Here is a tiny trained network, its code and every weight. The questions are about switching its units off for an input and a target symbol, where a switched-off unit gives its printed mean instead of its output.

import numpy as np


def w(rows, s, z=0):
    codes = np.array(rows[::2]) - 128.0
    scale = np.full(codes.shape[1], s)
    scale[-1] = z or s
    return codes * scale


def f(y):
    return np.maximum(y, 0)


def softmax(a):
    e = np.exp(a - a.max(-1, keepdims=True))
    return e / e.sum(-1, keepdims=True)


def log_softmax(a):
    a = a - a.max(-1, keepdims=True)
    return a - np.log(np.exp(a).sum(-1, keepdims=True))


def net(x, mask):
    ids = ['αβγδεηθλπσψ'.index(c) for c in x.split()]
    T = len(ids)
    res = E[ids] + P[:T]
    u = 0
    for l in range(2):
        r = res
        for j in range(2):
            rows = slice(4 * j, 4 * j + 4)
            q, k, v = (r @ M[l][rows].T for M in (Q, K, V))
            z = softmax(np.where(np.tri(T) > 0, q @ k.T / 4**0.5, -1e9)) @ v
            o = O[l][rows]
            res = res + np.where(mask[u + j], z, o[:, -1]) @ o[:, :-1]
        u += 2
        y = f(res @ A[l][:, :-1].T + A[l][:, -1])
        res = res + np.where(mask[u : u + 4], y, B[l][:, -1]) @ B[l][:, :-1]
        u += 4
    return log_softmax(res[-1] @ U[:, :-1].T + U[:, -1])


Q, K, V, O, A, B = {}, {}, {}, {}, {}, {}
E = w([
[151,100,120,118,124,139,159,95],'α',
[141,82,112,135,110,116,141,97],'β',
[164,109,132,129,144,145,176,79],'γ',
[204,136,137,160,134,222,175,86],'δ',
[148,92,114,126,115,128,155,96],'ε',
[243,153,193,159,141,35,73,168],'η',
[56,85,139,130,191,90,63,98],'θ',
[172,114,102,148,164,110,156,4],'λ',
[131,156,174,105,121,148,128,184],'π',
[96,88,149,122,81,44,60,98],'σ',
[101,117,235,41,174,50,149,89],'ψ',
],0.019)
P = w([
[123,149,7,151,100,94,131,166],'0',
[135,146,72,127,90,94,127,150],'1',
[135,138,103,143,98,85,135,131],'2',
[131,118,139,163,103,102,148,122],'3',
[131,110,159,188,119,99,161,108],'4',
[131,109,177,218,133,119,169,89],'5',
],0.014)
Q[0] = w([
[161,137,129,50,145,92,204,112],'L0H0',
[104,154,94,121,151,180,117,98],'L0H0',
[154,136,179,174,105,106,190,163],'L0H0',
[205,145,133,148,116,130,104,146],'L0H0',
[218,120,166,156,121,6,107,162],'L0H1',
[91,88,3,166,176,78,116,89],'L0H1',
[113,152,68,188,119,153,81,159],'L0H1',
[119,108,119,172,191,133,168,36],'L0H1',
],0.011)
K[0] = w([
[198,125,118,58,181,124,181,136],'L0H0',
[86,153,139,112,166,235,119,96],'L0H0',
[144,129,189,181,137,111,182,175],'L0H0',
[174,119,173,171,89,149,134,165],'L0H0',
[159,139,145,90,105,1,76,167],'L0H1',
[54,54,104,144,63,133,97,40],'L0H1',
[66,116,118,179,139,171,75,181],'L0H1',
[88,6,213,154,150,52,156,10],'L0H1',
],0.0089)
V[0] = w([
[254,183,157,128,157,62,93,226],'L0H0',
[106,36,140,127,11,78,150,67],'L0H0',
[13,146,126,167,64,146,51,163],'L0H0',
[96,219,168,149,32,170,140,87],'L0H0',
[63,172,47,136,143,169,83,105],'L0H1',
[173,172,190,121,135,131,237,56],'L0H1',
[110,42,94,196,184,129,76,15],'L0H1',
[57,186,170,161,140,170,131,161],'L0H1',
],0.0066)
O[0] = w([
[111,149,111,227,188,254,112,131,254],'L0H0',
[201,145,91,129,112,102,110,115,236],'L0H0',
[158,109,146,74,126,137,180,103,74],'L0H0',
[78,114,62,111,93,96,162,80,83],'L0H0',
[141,113,197,113,84,104,192,153,37],'L0H1',
[131,76,143,40,28,123,120,177,137],'L0H1',
[103,203,86,219,110,172,146,202,172],'L0H1',
[36,91,103,173,202,65,66,125,29],'L0H1',
],0.008,0.006)
A[0] = w([
[130,193,195,207,81,68,109,164,223],'L0N0',
[32,143,84,130,94,100,58,195,253],'L0N1',
[79,127,124,11,56,137,44,71,21],'L0N2',
[80,158,230,110,255,148,73,194,113],'L0N3',
],0.0065,0.005)
B[0] = w([
[114,50,102,31,71,156,62,78,254],'L0N0',
[254,70,163,12,173,185,213,150,162],'L0N1',
[95,166,133,168,175,194,84,101,142],'L0N2',
[82,125,186,150,30,113,201,100,193],'L0N3',
],0.0082)
Q[1] = w([
[120,117,123,142,28,158,99,102],'L1H0',
[129,120,192,184,108,135,2,87],'L1H0',
[232,17,172,153,191,173,211,171],'L1H0',
[37,91,127,153,105,62,132,144],'L1H0',
[223,169,125,88,136,242,15,111],'L1H1',
[147,158,159,69,85,112,177,121],'L1H1',
[41,143,144,108,246,108,154,158],'L1H1',
[62,52,139,75,139,93,209,84],'L1H1',
],0.0096)
K[1] = w([
[96,105,141,174,78,145,64,67],'L1H0',
[103,82,187,103,131,110,131,47],'L1H0',
[9,40,187,148,62,188,84,77],'L1H0',
[79,230,146,183,82,157,94,151],'L1H0',
[83,186,140,208,152,171,65,213],'L1H1',
[190,34,139,129,147,77,121,104],'L1H1',
[162,136,135,95,141,164,195,93],'L1H1',
[137,125,198,155,123,146,161,107],'L1H1',
],0.013)
V[1] = w([
[144,102,157,99,150,109,143,92],'L1H0',
[84,92,57,136,117,187,23,79],'L1H0',
[188,138,1,95,77,40,101,100],'L1H0',
[119,137,192,106,24,117,66,54],'L1H0',
[72,55,53,81,125,108,174,106],'L1H1',
[80,59,146,129,154,163,108,155],'L1H1',
[105,86,145,102,115,107,34,29],'L1H1',
[201,125,137,119,221,102,205,171],'L1H1',
],0.009)
O[1] = w([
[121,82,102,84,139,118,72,1,154],'L1H0',
[101,104,113,172,168,132,60,197,184],'L1H0',
[65,89,94,92,153,40,88,122,225],'L1H0',
[157,86,114,23,160,25,152,42,253],'L1H0',
[177,155,86,128,146,249,83,90,81],'L1H1',
[47,208,121,83,103,124,120,245,96],'L1H1',
[142,237,82,147,58,169,124,184,193],'L1H1',
[115,39,54,142,121,94,188,148,60],'L1H1',
],0.0071,0.012)
A[1] = w([
[139,89,163,69,200,124,109,180,148],'L1N0',
[177,127,133,164,159,68,124,209,2],'L1N1',
[200,127,67,75,176,130,137,170,150],'L1N2',
[217,120,9,15,199,109,139,71,141],'L1N3',
],0.011,0.007)
B[1] = w([
[57,179,15,237,47,184,97,164,139],'L1N0',
[217,106,74,30,185,131,92,149,133],'L1N1',
[2,181,153,141,39,159,221,118,156],'L1N2',
[152,153,139,143,154,161,147,139,255],'L1N3',
],0.0086,0.037)
U = w([
[59,137,58,164,163,239,152,47,238],'α',
[189,76,207,32,200,98,114,36,206],'β',
[165,89,137,24,235,129,100,79,85],'γ',
[125,123,144,90,216,137,117,87,28],'δ',
[125,122,132,92,171,136,138,103,20],'ε',
[136,121,129,94,188,141,132,92,2],'η',
[176,160,120,64,107,80,158,171,36],'θ',
[102,192,155,160,144,130,166,125,14],'λ',
[186,177,134,74,248,124,131,182,96],'π',
[128,108,135,85,185,128,142,108,45],'σ',
[24,110,144,70,254,56,128,119,193],'ψ',
],0.0064,0.0073)

Each question gives the input, a string of symbols that net reads in full, and the target symbol t.
The units are the heads (4 rows each of Q, K, V and O) and the neurons (one row each of A and B). Each row of codes is followed by its name. A weight is (code - 128) times the scale printed after its matrix; where a second scale follows, it is the last column's (O, A, B and U).
mask holds one flag per unit, layer by layer, with each layer's heads first. A switched-off unit (its flag False) gives its mean, the last column of its rows in O or B, instead of its output. The means were averaged over made-up inputs and are rounded, as every weight is.
A unit's drop is (log p(t) with every unit on - log p(t) with that unit switched off) / (log p(t) with every unit on - log p(t) with every unit switched off).
The circuit of an input: a set's keep is (log p(t) with only the set's units on - log p(t) with every unit switched off) / (log p(t) with every unit on - log p(t) with every unit switched off). Starting from all 12 units, units are removed one at a time, each time the one whose removal leaves the highest keep (on an exact tie, the one counted first), for as long as the keep stays at least 0.8.
circuit, biggest first: the units of the circuit, biggest drop first
most important unit: the unit with the biggest drop
k most important neurons: the k neurons with the biggest drops, biggest first
k most important neurons of layer l: the k neurons of layer l with the biggest drops, biggest first
heads that matter: for each layer, one digit per head in row order, 1 if its drop is at least 0.15 and else 0, layers parted by /
input β σ ε σ η α, target ψ: 2 most important neurons -> L1N3, L0N1
input π π η σ α, target ψ: circuit, biggest first -> L1H1, L0H0
input γ π σ η, target ψ: heads that matter -> 10 / 11
input η β δ, target π: most important neuron of layer 1 -> L1N1
input π θ γ π, target β: 3 most important neurons -> L0N3, L1N2, L1N0
input θ γ ε η π, target λ: circuit, biggest first -> L0H0, L1H1, L1H0, L0N3
input ψ α η ψ β γ, target β: circuit, biggest first -> L0N3, L1H0, L1H1
input ψ ε η σ β, target ψ: circuit, biggest first -> L1H1, L0H0
input λ ε λ, target β: circuit, biggest first -> L0H1, L1H1, L0H0
input π σ η γ, target ψ: 2 most important neurons of layer 0 -> L0N0, L0N1
input ψ α ε σ, target α: 2 most important neurons of layer 0 -> L0N1, L0N0
input π ψ ε α θ π, target β: circuit, biggest first -> L1H0, L0H1
input β λ λ θ α α, target β: heads that matter -> 11 / 00
input β η ψ λ, target β: circuit, biggest first -> L1H1
input α η α α, target π: 2 most important neurons of layer 0 -> L0N0, L0N3
input γ ε η γ θ λ, target θ: heads that matter -> 11 / 01
input δ ε α α, target β: heads that matter -> 01 / 00
input λ ψ δ η σ δ, target ψ: circuit, biggest first -> L0H0, L1H1
input γ σ η β γ, target π: heads that matter -> 11 / 11
input λ η θ, target θ: most important unit -> L0H0
input α γ η ψ ε, target β: heads that matter -> 10 / 11
input θ γ ψ ψ δ δ, target β: 2 most important neurons of layer 0 -> L0N1, L0N3
